The symbols move the elements like this.
z70 θ z231
z70 ε z136
z70 γ z139
z70 σ z403
z70 α z630
z70 η z818
z919 ε z619
z919 γ z692
z919 σ z53
z919 α z869
z630 θ z990
z630 ε z779
z630 γ z249
z630 σ z263
z630 α z136
z630 η z546
z39 θ z736
z39 ε z263
z39 γ z537
z39 σ z611
z39 α z403
z39 η z308
z689 θ z849
z689 ε z537
z689 σ z385
z689 α z392
z689 η z177
z596 θ z168
z596 ε z611
z596 γ z385
z596 σ z409
z596 α z935
z596 η z849
z701 ε z454
z701 γ z13
z701 σ z282
z701 α z819
z701 η z614
z588 ε z479
z588 γ z610
z588 α z247
z588 η z388
z177 θ z136
z177 ε z888
z177 σ z689
z177 α z324
z177 η z49
z135 θ z566
z135 ε z990
z135 γ z308
z135 σ z736
z135 α z231
z135 η z545
z915 θ z421
z915 ε z864
z915 γ z217
z915 α z610
z915 η z830
z861 θ z403
z861 ε z689
z861 σ z69
z861 α z665
z861 η z139
z19 ε z486
z19 γ z51
z19 σ z479
z19 α z238
z19 η z298
z382 θ z733
z382 ε z77
z382 γ z736
z382 σ z513
z382 α z287
z382 η z566
z49 θ z370
z49 ε z391
z49 σ z177
z49 α z606
z49 η z946
z611 θ z690
z611 ε z593
z611 γ z138
z611 σ z185
z611 α z297
z611 η z39
z864 θ z247
z864 ε z973
z864 γ z335
z864 α z642
z864 η z956
z217 θ z915
z217 ε z335
z217 γ z723
z217 α z314
z217 η z962
z593 θ z783
z593 ε z935
z593 γ z933
z593 σ z999
z593 α z596
z593 η z263
z818 θ z761
z818 ε z370
z818 γ z114
z818 σ z70
z818 α z546
z818 η z405
z249 θ z630
z249 ε z324
z249 σ z665
z249 α z177
z249 η z307
z13 θ z701
z13 ε z566
z13 γ z923
z13 σ z813
z13 α z72
z13 η z532
z817 θ z477
z817 ε z13
z817 γ z231
z817 σ z287
z817 α z639
z817 η z755
z165 θ z749
z165 ε z577
z165 σ z606
z165 α z64
z695 ε z282
z695 γ z287
z695 σ z202
z695 α z298
z695 η z477
z451 θ z238
z451 ε z513
z451 γ z168
z451 σ z973
z451 α z830
z451 η z813
z813 θ z282
z813 ε z382
z813 γ z960
z813 σ z451
z813 α z269
z813 η z13
z819 ε z477
z819 γ z72
z819 σ z728
z819 α z454
z819 η z992
z501 θ z163
z501 ε z478
z501 γ z546
z501 σ z990
z501 α z686
z501 η z599
z247 ε z296
z247 γ z864
z247 α z479
z247 η z202
z690 θ z513
z690 ε z783
z690 γ z611
z690 σ z314
z690 α z862
z690 η z736
z269 θ z728
z269 ε z287
z269 γ z378
z269 σ z830
z269 α z382
z269 η z72
z933 θ z593
z933 ε z144
z933 σ z448
z933 α z385
z933 η z665
z935 θ z962
z935 ε z297
z935 γ z144
z935 σ z723
z935 α z611
z935 η z778
z784 θ z12
z784 ε z692
z784 γ z412
z784 σ z693
z784 α z839
z723 θ z217
z723 ε z932
z723 γ z853
z723 α z185
z723 η z935
z287 θ z695
z287 ε z813
z287 γ z746
z287 σ z956
z287 α z77
z287 η z817
z778 θ z378
z778 ε z403
z778 γ z392
z778 σ z935
z778 α z39
z778 η z779
z869 ε z12
z869 γ z531
z869 σ z242
z869 α z619
z486 ε z202
z486 γ z830
z486 σ z421
z486 α z388
z486 η z728
z463 θ z95
z463 ε z547
z463 γ z47
z463 σ z686
z463 α z412
z936 θ z932
z936 ε z737
z936 α z448
z936 η z69
z163 θ z242
z163 ε z693
z163 γ z501
z163 σ z639
z163 α z532
z163 η z531
z139 θ z70
z139 ε z177
z139 σ z861
z139 α z249
z139 η z114
z378 θ z269
z378 ε z746
z378 γ z778
z378 σ z962
z378 α z736
z378 η z764
z385 θ z596
z385 ε z138
z385 σ z737
z385 α z144
z385 η z689
z599 θ z531
z599 ε z412
z599 γ z251
z599 σ z501
z599 α z463
z999 θ z955
z999 ε z723
z999 γ z448
z999 α z409
z999 η z593
z537 θ z39
z537 ε z665
z537 σ z138
z537 α z861
z537 η z888
z639 θ z562
z639 ε z72
z639 γ z990
z639 σ z77
z639 α z13
z639 η z163
z409 θ z147
z409 ε z185
z409 γ z737
z409 α z723
z409 η z596
z606 θ z248
z606 ε z114
z606 σ z324
z606 α z391
z606 η z165
z69 θ z297
z69 ε z385
z69 σ z936
z69 α z933
z69 η z861
z642 θ z479
z642 ε z915
z642 γ z955
z642 α z973
z642 η z51
z973 θ z296
z973 ε z610
z973 γ z147
z973 α z915
z973 η z451
z932 θ z335
z932 ε z409
z932 γ z936
z932 α z999
z932 η z297
z779 θ z764
z779 ε z70
z779 γ z324
z779 σ z778
z779 α z308
z779 η z248
z405 θ z945
z405 ε z47
z405 γ z577
z405 σ z818
z405 α z251
z138 θ z611
z138 ε z933
z138 σ z254
z138 α z69
z138 η z537
z761 θ z755
z761 ε z686
z761 γ z818
z761 σ z231
z761 α z501
z761 η z945
z448 θ z999
z448 ε z853
z448 α z737
z448 η z933
z238 ε z388
z238 γ z451
z238 σ z296
z238 α z486
z238 η z282
z479 ε z421
z479 γ z642
z479 α z296
z479 η z19
z53 ε z614
z53 γ z755
z53 σ z477
z53 α z242
z53 η z919
z692 θ z919
z692 ε z95
z692 γ z945
z692 σ z755
z692 α z531
z783 θ z51
z783 ε z962
z783 γ z593
z783 σ z955
z783 α z168
z783 η z773
z335 θ z864
z335 ε z147
z335 γ z932
z335 α z955
z335 η z862
z962 θ z830
z962 ε z862
z962 γ z935
z962 σ z217
z962 α z690
z962 η z378
z545 θ z55
z545 ε z501
z545 γ z332
z545 σ z135
z545 α z761
z545 η z547
z403 θ z746
z403 ε z849
z403 γ z861
z403 σ z297
z403 α z263
z403 η z70
z296 ε z588
z296 γ z973
z296 α z421
z296 η z238
z746 θ z287
z746 ε z960
z746 γ z403
z746 σ z862
z746 α z773
z746 η z231
z992 ε z53
z992 γ z693
z992 σ z819
z992 α z922
z992 η z12
z888 θ z308
z888 ε z249
z888 σ z537
z888 α z139
z888 η z391
z945 θ z692
z945 ε z463
z945 γ z405
z945 σ z761
z945 α z599
z251 θ z599
z251 ε z749
z251 γ z82
z251 σ z546
z251 α z47
z144 θ z935
z144 ε z69
z144 σ z853
z144 α z138
z144 η z392
z884 ε z869
z884 γ z839
z884 σ z922
z884 α z919
z254 θ z185
z254 ε z448
z254 α z936
z254 η z138
z693 θ z992
z693 ε z755
z693 γ z478
z693 σ z72
z693 α z55
z693 η z784
z990 θ z639
z990 ε z764
z990 γ z630
z990 σ z773
z990 α z923
z990 η z501
z308 θ z135
z308 ε z630
z308 γ z888
z308 σ z39
z308 α z70
z308 η z332
z562 ε z819
z562 γ z639
z562 σ z298
z562 α z701
z562 η z242
z728 ε z695
z728 γ z269
z728 σ z486
z728 α z733
z728 η z819
z12 ε z919
z12 γ z784
z12 σ z992
z12 α z884
z737 θ z409
z737 ε z254
z737 α z853
z737 η z385
z923 θ z13
z923 ε z135
z923 γ z136
z923 σ z960
z923 α z764
z923 η z686
z513 θ z388
z513 ε z51
z513 γ z690
z513 σ z610
z513 α z956
z513 η z382
z862 θ z956
z862 ε z168
z862 γ z297
z862 σ z335
z862 α z783
z862 η z746
z64 θ z437
z64 ε z82
z64 σ z391
z64 α z577
z477 ε z701
z477 γ z817
z477 σ z695
z477 α z562
z477 η z53
z733 ε z298
z733 γ z382
z733 σ z388
z733 α z695
z733 η z454
z960 θ z813
z960 ε z736
z960 γ z849
z960 σ z168
z960 α z378
z960 η z923
z922 ε z242
z922 γ z55
z922 σ z454
z922 α z53
z922 η z884
z665 θ z263
z665 ε z392
z665 σ z933
z665 α z689
z665 η z249
z136 θ z923
z136 ε z308
z136 γ z177
z136 σ z849
z136 α z779
z136 η z370
z764 θ z72
z764 ε z231
z764 γ z779
z764 σ z378
z764 α z135
z764 η z478
z547 θ z839
z547 ε z599
z547 γ z437
z547 σ z545
z547 α z945
z202 ε z238
z202 γ z956
z202 σ z247
z202 α z19
z202 η z695
z185 θ z314
z185 ε z999
z185 γ z254
z185 α z932
z185 η z611
z755 θ z53
z755 ε z532
z755 γ z761
z755 σ z817
z755 α z163
z755 η z692
z839 θ z884
z839 ε z531
z839 γ z547
z839 σ z55
z839 α z692
z332 θ z545
z332 ε z546
z332 γ z391
z332 σ z308
z332 α z818
z332 η z437
z686 θ z532
z686 ε z545
z686 γ z370
z686 σ z923
z686 α z478
z686 η z463
z388 ε z19
z388 γ z513
z388 σ z588
z388 α z202
z388 η z733
z532 θ z614
z532 ε z55
z532 γ z686
z532 σ z13
z532 α z693
z532 η z95
z546 θ z501
z546 ε z248
z546 γ z307
z546 σ z630
z546 α z370
z546 η z251
z619 ε z884
z619 γ z95
z619 σ z614
z619 α z12
z307 θ z546
z307 ε z606
z307 σ z249
z307 α z49
z307 η z82
z391 θ z332
z391 ε z307
z391 σ z888
z391 α z114
z391 η z64
z412 θ z784
z412 ε z945
z412 γ z749
z412 σ z478
z412 α z547
z955 θ z642
z955 ε z217
z955 γ z999
z955 α z147
z955 η z783
z853 θ z723
z853 ε z936
z853 α z254
z853 η z144
z51 θ z19
z51 ε z830
z51 γ z783
z51 σ z642
z51 α z451
z51 η z77
z773 θ z77
z773 ε z378
z773 γ z263
z773 σ z783
z773 α z960
z773 η z990
z95 θ z619
z95 ε z839
z95 γ z463
z95 σ z532
z95 α z784
z577 θ z405
z577 ε z946
z577 σ z114
z577 α z82
z147 θ z973
z147 ε z314
z147 γ z409
z147 α z217
z147 η z168
z231 θ z817
z231 ε z923
z231 γ z70
z231 σ z746
z231 α z990
z231 η z761
z392 θ z778
z392 ε z861
z392 σ z144
z392 α z537
z392 η z324
z370 θ z686
z370 ε z332
z370 γ z49
z370 σ z136
z370 α z248
z370 η z47
z566 θ z454
z566 ε z639
z566 γ z135
z566 σ z382
z566 α z817
z566 η z55
z956 θ z202
z956 ε z451
z956 γ z862
z956 σ z864
z956 α z51
z956 η z287
z72 θ z819
z72 ε z817
z72 γ z764
z72 σ z269
z72 α z566
z72 η z693
z849 θ z960
z849 ε z39
z849 γ z689
z849 σ z596
z849 α z778
z849 η z136
z946 θ z47
z946 ε z64
z946 σ z49
z946 α z165
z736 θ z382
z736 ε z773
z736 γ z39
z736 σ z690
z736 α z746
z736 η z135
z55 θ z922
z55 ε z163
z55 γ z545
z55 σ z566
z55 α z755
z55 η z839
z298 ε z728
z298 γ z77
z298 σ z19
z298 α z282
z298 η z562
z168 θ z451
z168 ε z690
z168 γ z596
z168 σ z147
z168 α z962
z168 η z960
z263 θ z773
z263 ε z778
z263 γ z665
z263 σ z593
z263 α z849
z263 η z630
z47 θ z463
z47 ε z437
z47 γ z946
z47 σ z370
z47 α z749
z614 ε z922
z614 γ z532
z614 σ z701
z614 α z992
z614 η z619
z454 ε z562
z454 γ z566
z454 σ z733
z454 α z477
z454 η z922
z314 θ z610
z314 ε z955
z314 γ z185
z314 α z335
z314 η z690
z478 θ z693
z478 ε z761
z478 γ z248
z478 σ z764
z478 α z545
z478 η z412
z248 θ z478
z248 ε z818
z248 γ z606
z248 σ z779
z248 α z332
z248 η z749
z82 θ z251
z82 ε z165
z82 σ z307
z82 α z946
z610 θ z588
z610 ε z642
z610 γ z314
z610 α z864
z610 η z513
z749 θ z412
z749 ε z405
z749 γ z165
z749 σ z248
z749 α z437
z297 θ z862
z297 ε z596
z297 γ z69
z297 σ z932
z297 α z593
z297 η z403
z77 θ z298
z77 ε z269
z77 γ z773
z77 σ z51
z77 α z813
z77 η z639
z242 ε z992
z242 γ z163
z242 σ z562
z242 α z614
z242 η z869
z421 ε z247
z421 γ z915
z421 α z588
z421 η z486
z531 θ z869
z531 ε z784
z531 γ z599
z531 σ z163
z531 α z95
z830 θ z486
z830 ε z956
z830 γ z962
z830 σ z915
z830 α z513
z830 η z269
z437 θ z547
z437 ε z251
z437 γ z64
z437 σ z332
z437 α z405
z114 θ z818
z114 ε z49
z114 σ z139
z114 α z307
z114 η z577
z282 ε z733
z282 γ z813
z282 σ z238
z282 α z728
z282 η z701
z324 θ z779
z324 ε z139
z324 σ z392
z324 α z888
z324 η z606

The rows follow the links: the fewer symbols apart two elements are, the more alike their rows tend to be.

Each row is also shifted at random along 8 hidden directions that mean nothing.

Some elements, each with a row of numbers:
z139: [ 736 -219   30  121  182   47 -226   67 -140 -181  259 -135  420   47  -89   70 -313  245   81 -232  -16 -171  263  141  -17  150  265 -216    9 -122  -27  484 -110  109  427  224  140 -228   90 -107  110]
z409: [ 448   22    3   24   63  180   10    7  -80   33  141 -324 -490 -211 -257   88  291  -28   70  106 -212   76  240 -197  262  109  410  101 -220   52  457 -502  -87 -114 -126  -29  -68  140  252 -157 -167]
z370: [ 529  113 -214  -78   11  100   39   -7  -61   74  119  163  262  -89  131  -62  -50  121  -72  -63   22 -223  160  -16  -95  109  -17 -125   82 -110  -18  153  -70   60  266  194 -106  -96  169 -113   24]
z501: [ 315  309 -131  132 -145  -50   92  -27  -64  487  -23  268  129  222 -301  -43  458   72 -206  320   22   74 -278 -275  -44    2 -728  289 -258  -81   62 -516  -22  294 -334  -81 -219  109   57  471   28]
z736: [-423 -414  -84  147  -37 -150  130   -1 -235  -15  144  -76  527 -153  -42  103    8 -131  -38 -344   52  440  -17  306  324  235  214 -300   82 -285 -420   -2  495  120  556    8  205 -302  178 -628   12]
z884: [-347 -400   17  -82  -94 -334  237   58   73 -122  -32  212  516 -120  235   -3  133 -186  -62 -356  -16  434 -531  468  140   29 -141 -216  171  180 -577  -51  755   60  251 -156  207  -50  -48 -101   73]
z531: [ 552    7  127  -41  -82   -7 -157 -138 -220  252  -29  136   79  220   66 -141   -8 -139   -4  153    9  241 -122   47  -51   31 -259 -139  135 -191 -324 -264   37  181 -114  -58  -76 -163  -96 -497   40]
z72: [-757  189  288 -111   11 -217  -50   26  240  -68 -144   70 -170   88 -130   -4  436  230  -12  337 -214   74 -406  -71   16  -24 -135  194 -303   52   72 -308  122  -55 -207 -192 -205  163  -81  435  220]
z463: [  -6   30  -56 -330  -99 -108   57  147    0  -73  113  227 -109   57  -70  -63  478  184  100  260 -330  102 -102  -10   20  166  324 -118 -121  -16  208 -310  252  184  223   13  -75  122  294  252  151]
z138: [-155  117 -393   25 -112  260 -210 -101 -168  518   20  249 -127  155 -201 -110 -271  308  -47  147  295 -256  432 -424 -245  -73 -339   59   59 -185  344  -89 -473  554 -251  419  129    2  211  -34 -324]
z936: [-475 -124  -25  173   16 -153  321  102  -29 -211  246  -11 -591 -219   -6  501   62   54 -434   60 -144  224 -537  171  140 -157  -53  176 -187  178  -78 -405   62  164   30  233   33  166  312  216 -139]
z307: [ -32  182  -98   28   11  323 -411   17 -204  295   62  171  321  419 -183 -186 -146  224   89  208    4 -374  467 -262 -174  103   -6 -162  142 -292  184  358 -416  330   31  186  -35 -145  -43   -2  -98]
z755: [ 120 -132  221 -236  135 -193 -276  -98  126  101  -70  146  170   30  145 -173   49  290  114   -3  -34  -76 -169   96 -168   87  -88 -105  -15  130  -19 -236  210  106  -87  -11  -32 -152  -14 -301  182]
z960: [ 809   33 -148   13  -40 -100  375  -19  -51 -175   57 -101 -320 -475  245   17 -304 -214 -171 -282  351   64 -113   93  106  -95   20  166  104  290 -103  149  119 -176   69  -94   41    3  -28 -107  -90]
z588: [-420 -241 -181   54 -212 -225  296  112  147  -94 -142  -25 -155 -110   69   87  -52 -210  111 -132  157  273  -77   85   -6 -143  -13  151    5   24  -51  -19  169  -25   30  -41  256  125   69  307   47]
z513: [ -29  345 -325   36 -249  142  255  -94 -124  -11 -311   33 -765   -9  281  -60 -540 -417   17  100  454 -128  430 -239 -182 -284  -59  197  238 -137  -20  339 -640  -82 -128  111 -125   49  -99 -115 -145]
z962: [-612 -251  172    8  -61 -229 -462   89  -82  -40  -42   52 -403  396 -307   92 -200  477  343  212    4   33  235 -302  -91 -158  168   27 -181 -238  427  -11 -359  457  -91  149  259   62  164  341  123]
z593: [ 222 -122  -98  284  -38  145  -98   59 -147   97   58  -99  220  177 -231   23 -391  -34  100 -232  269  -91  367 -110  -14 -118 -171   36   60 -161   57  446 -311  185  -13  120  242  -44  -96  221 -123]
z263: [-615  316  -72  220    1  304  -42 -158 -258   78  -59  -10 -251   89   91  130 -426 -195 -317   88  169 -118   41  -83   33 -131 -148    2  210 -186 -400  300 -503   86   -4  186 -213 -148 -122 -502 -186]
z933: [-244  -67    5  255  138  198  -39  -86 -220  173  179  -63   74  -11 -117  222 -133  -12 -225  -68   69   79  -90  -14  168  -55 -221  -44    8  -15 -183 -128  -76  189  -47  153   54 -109   28 -357 -252]
z888: [-147  253   20 -104   91  266   35  153  -27   18  226    9  230 -163 -217 -143  288  -42  -71 -248  -50 -106 -105  -95  275   93  247  -60  140  417  140   57  285  -53   -3 -242  -36   90 -141  284 -298]
z248: [ 394  468  298  -34  222  393 -140   90  113 -211   36 -145  171   60   70 -188  -72 -188  -67 -169  -49 -472  -18   12   26  -30  200  -18  250  429  -58  648 -129 -507 -192 -295 -243  -21 -562  171  -78]
z919: [ 173 -345  -90   -2   14 -379  211  132  395   18  -26  192  830    2  107   22  223   77   47 -215  -78  135 -380  417 -177   45 -435  -47 -162   -5 -277   41  611 -118  194    9  179   -9   58  470  296]
z999: [ 581 -357   89  288   89   71   26   93    5   -3  174 -152  255 -127 -211 -119 -503 -212   12 -795  491   86  -92  102  238 -301 -262   -3  337  564 -108  448  368   25 -427 -218  672   32 -464  302 -420]
z546: [-579  289   90   49  -43  153   97  154 -194 -222  104  -21   28  134 -100  173  303 -139 -200  204 -369   94 -207   58  238  138  298 -140   59 -114 -288   53    3  -45  360  -72 -285   -1   41   87   12]
z689: [ 785   62  -46   38   53  110   53  -67 -326   21  287  -68 -378 -206 -128  103  -52   68 -109   -9   65   67   36 -135  193    5  209    6  -31    1   81 -251  -80  225  100  120  -32  -41  233 -398 -127]
z778: [ 557  151  194  353  129  105   39  -20  -51  -56  120 -180 -163  -74  -15  247 -241  -50 -344 -102  143  -24 -220   68   68 -154 -412  239 -100  186 -208  175 -171 -117 -167   44  -73  -49 -175   34  -71]
z486: [1071  289 -302  444  115  104  283 -153  444  263 -325 -297  500 -204  151   10 -166 -465 -112 -188  326 -429  260   30 -343 -187 -995  517  -84  -52  -12  414 -276 -824 -363  -38 -153   23 -418  433  181]
z378: [-908  150  157   42  170  137 -216   32  260 -143 -174 -127  266  173  -27   41 -112  114   43   -8 -141 -418  164  -34 -117    7   38  -55  -33  -16  112  496 -237 -270    6  -23  -91    1 -234  316   79]
z251: [-629  -73 -163  -42 -122   31 -210  152  -90    0    2  388  524  419   15   -6  -74  215   44  110  -88 -167  135   21 -259   22  -88 -272  158 -289 -122  466 -142  426  303  248   62  -91   49  291   31]
z177: [  28   35    1 -225  173  208 -331  -77  -40  263  212  135  315  -69  -73 -240  -77  336   22 -176   32 -275  221 -128   18  111  109 -228  211  170  197   20    6  265  -96  128   76 -100   38 -297 -241]
z479: [ 195 -110 -112  265   -3   67  -69  -64  125  258 -240 -189  245  161   44  -46 -108 -236  164  -27   96  -82  439  -83 -152  -61 -270   76   15 -269   44   60 -217 -217 -186    1  101  -46 -159  -86   22]
z296: [ 268 -539  248 -169  -93 -299  -70   33  -21 -131   45 -123 -285 -147  -63 -193  -60  -19  358 -362  132  373  -47   76  217  -50  333 -112   48  272  179 -258  444   95 -164 -217  504   52  -47  -55  -59]
z217: [  151   145   307    42   -94    42   -80    91   -83  -284   -85  -264 -1068    26  -219   132   -40  -109   129   231   -95   135    -3  -243   117  -278   383   217  -123   205   377  -119  -317   -39  -390  -239    68   230  -105   300  -112]
z47: [ 626 -125 -207 -247  -64  -74 -353  -86 -175  530  139  471  137  202  -74 -209  -96  482   55  165  149  -41   53 -201 -274   52 -358 -119    9 -135  205 -331  -29  755 -212  323  160  -79  306 -242  -59]
z864: [  87 -661   95  240  -77 -473  305  172   28 -520   65 -299 -196 -101   50  460  -65  -74   65 -227 -135  522 -241  454  147  -23  301  -18 -215 -149 -187  -32  417  -73  464   42  409   27  263  135  261]
z737: [ -296  -178   165  -179   335   268  -513  -289  -166   406   184  -119  -169  -108    -5   -32  -119   232     5    79  -196   -86   288  -124   166   183   320  -293    95    32   241  -596  -106   234  -282    74    -3  -214   108 -1185  -373]
z12: [-455 -169  273 -401 -402 -349 -309  168 -231 -483 -186  367 -730  544   44 -111 -347  332  462  321   44  185   98 -127 -268 -247  447 -118  144 -140  105  447 -314  579  140   25  274   53   40  478  262]
z545: [-150  677  -15 -330  -94  379  103   64   -8   29  -99  140 -184  -97   53 -463  290 -293   -3   87   10 -263    5 -288   54   26  235   -9  279  404  193   46  -30 -277 -256 -330 -326  141 -352  197 -219]
z168: [-243  187 -459   69   37   45  342 -140  236  157 -144   68  -85 -361  240  110 -260  -97 -186  -95  260 -337  103  -65 -232 -110 -369  217    9   69   63   50 -211 -127 -101  264  -79   85  149   27 -147]
z165: [ 274   33   94  -55   53  112 -289  142  -68   48  193  207  172  256  -99 -112 -243  250   21  -97   67 -192  -15  -56 -156  -97 -148 -123  213  258  -34  419 -100  315 -105   74  169   55 -162  347 -112]
z596: [-347 -143 -120  -84   95  -12 -120 -214 -134  319  115  174 -353 -183   18   61 -212  280 -141   89   92   20  -16 -155   18   12 -113   13  -17    8  106 -536 -118  522 -174  298   44  -78  396 -642 -277]
z477: [-379  -96  146 -324   10 -179 -188  107  264 -282 -246   17  148  118    2 -229  138  221  466   42 -195 -191  295  -10 -136  110  517  -60  -78  -69  359  329   59 -258  167 -140   80   50  -15  462  367]

From each start, follow one symbol. Which element do you reach?
Answers are names.
new walk
[-1096  -105  -109  -333  -245  -204    91   191    22  -137    49   537   194    62   113  -167   106   142   -89  -113     2   202  -514   144    -1   -39   -68  -240   248   252  -266    81   494   512   157     7   220    94    53   423   -58]
γ: z437
new walk
[ 258  -25   51  140  253  272  177  -36   60  191  272 -188  151 -398  -95    0  116 -267 -231 -446   22  144 -226  103  391   26  -93   10  123  529  -82 -325  444 -227 -314 -209  102   11 -207 -327 -484]
ε: z448
new walk
[-708 -194   52  -97  -80  -33  -47  305   81 -140   62  173  837  310  -82 -117  318  126  164  -76 -247   25  -77  215   -1  186  178 -356   89  -52 -113  359  416   36  393 -103  187   -2 -135  603  158]
α: z463
new walk
[ -45  -26  -71  256    8  -73  -50 -172 -131  416  -14  136  582  127  -23   14 -210    4 -230 -103  329  132 -173  120   -9  -22 -832   33   67 -187 -442   13   84  283  -78   90  -26 -214 -144 -261   -5]
σ: z773
new walk
[ 667 -124  155  307  316  188 -208   52  -26   60  281 -191  742  -21 -251   20  -11   91 -106 -336  -30  -89  -18  165  178  136 -119 -123    2   71  -70  268  219  -84   69    3  126 -208 -205  -17  -21]
α: z888
new walk
[-172 -223  -81  -47 -136 -278  234 -106  -90 -190 -138  121 -694 -298  369  151 -560 -107  -95 -126  407  233 -200  163  -80 -243  -70   87  162  101 -276  -41   -4  250  -42  124  207   -6   98 -470  -41]
ε: z513
new walk
[-692 -350   32 -179  -10 -180   54  195  336  -89   -5   17  142 -218  -84 -180  159  148  305 -326  -57   31   40   28   79  -25  251  -68    7  364  399  -42  476 -131 -100 -170  410  187    6  440 -119]
γ: z147
new walk
[-365  147 -368   -5  -93   65  172  155   89  300   72  324  696   54 -166  -93  390  156  -47  118  -79 -183   50 -118  -66  171 -279  -17  -67 -144  144   58  158  142  248  124 -153   77  247  598  -29]
σ: z308
new walk
[ 166 -157  409   73   58 -248 -333 -193 -183  129  -92 -285 -314  189 -170   92   96  126  143  230 -142  396  -78    0   98   75   31   10 -241 -326  -68 -533  -80   61  -62  -98  -96 -171   74 -555  265]
α: z382
new walk
[-100  171  -74  -54  144  243   58  -39    9   18  153  -52 -219 -297    0    7  -76   13 -157  -83   -9 -178   25 -113   79  -18  186   18   46  253  163  -51 -100  -72  -91   26  -77   64    5 -184 -310]
α: z144
new walk
[-386 -218   88  103 -120  -82 -249   64  -87  -59 -192  -51  331  325  -55 -224 -362  -58  330 -209  302  -17  349  -35  -60  -71   61 -204  261 -182 -127  587  -74   29   86  -63  318 -103 -279   86   62]
σ: z51
new walk
[-306  191 -118  -59  -18 -173  156  110  296 -248  -63   88   34 -128   51  171  217  339  -86  238 -158 -277 -126   10 -189   22  -48  221 -346  -94  215   92 -114 -157  265  155 -225  134  258  708  315]
ε: z923
new walk
[ 258 -204 -170  207 -331 -343  694  185 -374 -274  142  -88 -134 -216 -109  317  388 -299 -303  -51   -4  770 -525  324  448  113   89   17 -200 -215 -520 -322  542   90  764  -77  -66  -26  391  -12  140]
η: z545
new walk
[-822 -538  245  121  -10  -82 -241  177 -105 -114   97 -276  550  160 -326   27  151   28  334 -283 -214  274  122  112  309  195  406 -286  -41 -205   35   81  366    8  277 -167  332  -94  -59   53  -12]
γ: z593
